Here is a tiny trained network, its code and every weight. The questions are about switching its units off for an input and a target symbol, where a switched-off unit gives its printed mean instead of its output.

import numpy as np


def w(rows, s, z=0):
    codes = np.array(rows[::2]) - 128.0
    scale = np.full(codes.shape[1], s)
    scale[-1] = z or s
    return codes * scale


def norm(h):
    return h / np.sqrt((h * h).mean(-1, keepdims=True) + 1e-5)


def f(y):
    return y / 2 * (1 + np.tanh(0.7978845608 * (y + 0.044715 * y**3)))


def softmax(a):
    e = np.exp(a - a.max(-1, keepdims=True))
    return e / e.sum(-1, keepdims=True)


def log_softmax(a):
    a = a - a.max(-1, keepdims=True)
    return a - np.log(np.exp(a).sum(-1, keepdims=True))


def net(x, mask):
    ids = ['αγεζηθξπψω'.index(c) for c in x.split()]
    T = len(ids)
    res = E[ids] + P[:T]
    u = 0
    for l in range(3):
        r = norm(res)
        for j in range(3):
            rows = slice(2 * j, 2 * j + 2)
            q, k, v = (r @ M[l][rows].T for M in (Q, K, V))
            z = softmax(np.where(np.tri(T) > 0, q @ k.T / 2**0.5, -1e9)) @ v
            o = O[l][rows]
            res = res + np.where(mask[u + j], z, o[:, -1]) @ o[:, :-1]
        u += 3
        y = f(norm(res) @ A[l][:, :-1].T + A[l][:, -1])
        res = res + np.where(mask[u : u + 4], y, B[l][:, -1]) @ B[l][:, :-1]
        u += 4
    return log_softmax(norm(res)[-1] @ U[:, :-1].T + U[:, -1])


Q, K, V, O, A, B = {}, {}, {}, {}, {}, {}
E = w([
[128,190,180],'α',
[148,209,156],'γ',
[129,203,162],'ε',
[130,99,203],'ζ',
[214,156,115],'η',
[142,28,91],'θ',
[136,128,57],'ξ',
[115,75,155],'π',
[112,129,7],'ψ',
[135,203,166],'ω',
],0.021)
P = w([
[84,109,129],'0',
[86,107,129],'1',
[154,229,71],'2',
[121,88,144],'3',
[83,104,118],'4',
[163,243,93],'5',
[127,82,145],'6',
[72,108,116],'7',
[254,180,134],'8',
],0.023)
Q[0] = w([
[197,185,174],'0.h1',
[235,168,80],'0.h1',
[168,9,102],'0.h2',
[174,96,74],'0.h2',
[15,97,94],'0.h3',
[7,138,155],'0.h3',
],0.015)
K[0] = w([
[36,248,206],'0.h1',
[88,210,98],'0.h1',
[76,23,192],'0.h2',
[111,105,236],'0.h2',
[178,21,111],'0.h3',
[189,24,212],'0.h3',
],0.012)
V[0] = w([
[86,191,102],'0.h1',
[129,152,96],'0.h1',
[107,87,138],'0.h2',
[138,168,10],'0.h2',
[177,3,233],'0.h3',
[60,26,157],'0.h3',
],0.0053)
O[0] = w([
[58,154,94,229],'0.h1',
[154,158,149,132],'0.h1',
[100,148,133,86],'0.h2',
[187,143,191,155],'0.h2',
[3,177,29,5],'0.h3',
[82,102,95,99],'0.h3',
],0.0055,0.0015)
A[0] = w([
[144,180,182,146],'0.n1',
[58,6,128,85],'0.n2',
[76,40,251,10],'0.n3',
[120,10,143,2],'0.n4',
],0.013,0.0049)
B[0] = w([
[126,180,154,239],'0.n1',
[146,102,35,255],'0.n2',
[8,160,167,203],'0.n3',
[163,44,104,170],'0.n4',
],0.019,0.005)
Q[1] = w([
[88,226,214],'1.h1',
[119,187,203],'1.h1',
[225,84,55],'1.h2',
[126,146,252],'1.h2',
[92,51,141],'1.h3',
[241,121,150],'1.h3',
],0.017)
K[1] = w([
[188,127,197],'1.h1',
[152,155,229],'1.h1',
[199,147,100],'1.h2',
[68,56,116],'1.h2',
[167,171,112],'1.h3',
[4,123,72],'1.h3',
],0.019)
V[1] = w([
[147,42,27],'1.h1',
[114,50,63],'1.h1',
[155,220,115],'1.h2',
[157,241,17],'1.h2',
[118,253,26],'1.h3',
[166,57,81],'1.h3',
],0.0058)
O[1] = w([
[147,236,36,94],'1.h1',
[119,159,71,87],'1.h1',
[207,150,138,174],'1.h2',
[155,99,164,246],'1.h2',
[2,144,76,253],'1.h3',
[182,158,141,97],'1.h3',
],0.0079,0.0028)
A[1] = w([
[57,206,219,202],'1.n1',
[128,81,113,188],'1.n2',
[176,108,2,27],'1.n3',
[36,79,152,1],'1.n4',
],0.013,0.003)
B[1] = w([
[215,15,86,255],'1.n1',
[165,179,97,142],'1.n2',
[238,44,254,202],'1.n3',
[44,240,8,160],'1.n4',
],0.0079,0.0087)
Q[2] = w([
[76,62,128],'2.h1',
[96,172,156],'2.h1',
[110,9,57],'2.h2',
[72,239,134],'2.h2',
[161,178,125],'2.h3',
[130,254,78],'2.h3',
],0.013)
K[2] = w([
[122,48,52],'2.h1',
[139,143,169],'2.h1',
[225,70,161],'2.h2',
[65,67,120],'2.h2',
[83,43,148],'2.h3',
[6,72,202],'2.h3',
],0.014)
V[2] = w([
[186,1,135],'2.h1',
[163,245,173],'2.h1',
[96,94,46],'2.h2',
[213,57,150],'2.h2',
[41,146,91],'2.h3',
[152,176,47],'2.h3',
],0.0082)
O[2] = w([
[103,47,73,255],'2.h1',
[37,233,175,82],'2.h1',
[156,11,164,125],'2.h2',
[72,165,1,235],'2.h2',
[53,247,141,56],'2.h3',
[120,102,10,133],'2.h3',
],0.0066,0.0039)
A[2] = w([
[157,182,59,88],'2.n1',
[201,161,76,189],'2.n2',
[249,125,107,86],'2.n3',
[159,190,86,2],'2.n4',
],0.017,0.0089)
B[2] = w([
[173,4,205,150],'2.n1',
[65,220,206,255],'2.n2',
[120,252,148,251],'2.n3',
[234,95,178,122],'2.n4',
],0.015,0.0085)
U = w([
[41,116,200,14],'α',
[202,142,177,246],'γ',
[149,88,157,144],'ε',
[1,166,101,72],'ζ',
[76,214,160,188],'η',
[204,106,71,202],'θ',
[240,160,70,67],'ξ',
[136,117,85,203],'π',
[162,208,41,2],'ψ',
[158,76,167,153],'ω',
],0.015,0.0043)

Each question gives the input, a string of symbols that net reads in full, and the target symbol t.
The units are the heads (2 rows each of Q, K, V and O) and the neurons (one row each of A and B). Each row of codes is followed by its name. A weight is (code - 128) times the scale printed after its matrix; where a second scale follows, it is the last column's (O, A, B and U).
mask holds one flag per unit, layer by layer, with each layer's heads first. A switched-off unit (its flag False) gives its mean, the last column of its rows in O or B, instead of its output. The means were averaged over made-up inputs and are rounded, as every weight is.
A unit's drop is (log p(t) with every unit on - log p(t) with that unit switched off) / (log p(t) with every unit on - log p(t) with every unit switched off).
The circuit of an input: a set's keep is (log p(t) with only the set's units on - log p(t) with every unit switched off) / (log p(t) with every unit on - log p(t) with every unit switched off). Starting from the 12 units with the biggest drops (on a tie, the unit counted first), units are removed one at a time, each time the one whose removal leaves the highest keep (on an exact tie, the one counted first), for as long as the keep stays at least 0.8.
units of the circuit, in order: the units of the circuit, biggest drop first
top k neurons: the k neurons with the biggest drops, biggest first
top k neurons in layer l: the k neurons of layer l with the biggest drops, biggest first
which heads matter: for each layer, one digit per head in row order, 1 if its drop is at least 0.15 and else 0, layers parted by /
drop of u: that unit's drop, to one decimal
input ω ζ ξ ψ ω α γ γ θ, target η: units of the circuit, in order => 2.n2; 1.n1
input ω ζ η ζ ε, target ζ: which heads matter => 001 / 011 / 000
input γ ζ ω ζ γ, target ζ: top 3 neurons => 1.n4; 0.n3; 1.n3
input η ξ ζ ζ ζ ε ξ ψ π, target η: top 3 neurons => 2.n3; 1.n3; 2.n1
input ω ζ ω, target γ: which heads matter => 001 / 100 / 011
input ζ θ γ γ ψ ψ, target γ: units of the circuit, in order => 2.n1; 2.h3
input ζ π α η ξ, target η: which heads matter => 001 / 100 / 000
input ζ θ ζ, target γ: units of the circuit, in order => 0.n2; 1.h1; 2.n2
input ω ω η ω π ψ ξ, target ξ: top neuron in layer 0 => 0.n4
input ξ γ ξ ε, target ω: top 4 neurons => 1.n1; 2.n2; 2.n3; 0.n2
input ψ ξ ζ ω η ξ ε ω, target γ: top 3 neurons => 0.n1; 0.n2; 0.n3
input ω π α, target γ: which heads matter => 000 / 100 / 011
input α π γ α, target α: top 4 neurons => 0.n3; 1.n1; 0.n2; 2.n3
input η ε η η ξ, target η: top 3 neurons => 2.n2; 1.n1; 0.n4
input ψ π θ ω, target ω: top 2 neurons => 1.n1; 0.n2
input π ξ π γ, target γ: top 4 neurons => 0.n2; 1.n1; 2.n2; 0.n3
input π ω ω η, target η: top neuron => 0.n3
input ζ ψ ω γ ω γ ζ γ, target ζ: top 4 neurons => 1.n4; 1.n3; 0.n3; 0.n1
input γ ψ η η ε ψ ξ ζ ψ, target γ: top 2 neurons => 2.n1; 2.n4
input π ξ ξ, target γ: units of the circuit, in order => 2.n1
input ω θ ζ α γ η ω, target ω: top 3 neurons => 1.n1; 0.n2; 2.n2
input ε ζ ε, target γ: which heads matter => 001 / 100 / 011
input γ ζ ξ π ξ ξ γ, target γ: top 3 neurons => 0.n2; 1.n1; 2.n2
input π θ ζ ω ψ ω α, target α: top 3 neurons => 0.n3; 0.n2; 1.n1
input θ ω ω π η η π η ζ, target η: top 2 neurons in layer 0 => 0.n3; 0.n4
input θ ω ξ α γ, target θ: drop of 1.n1 => 1.0
input ω α ω ω α ω ψ θ ζ, target η: drop of 1.h2 => 0.0
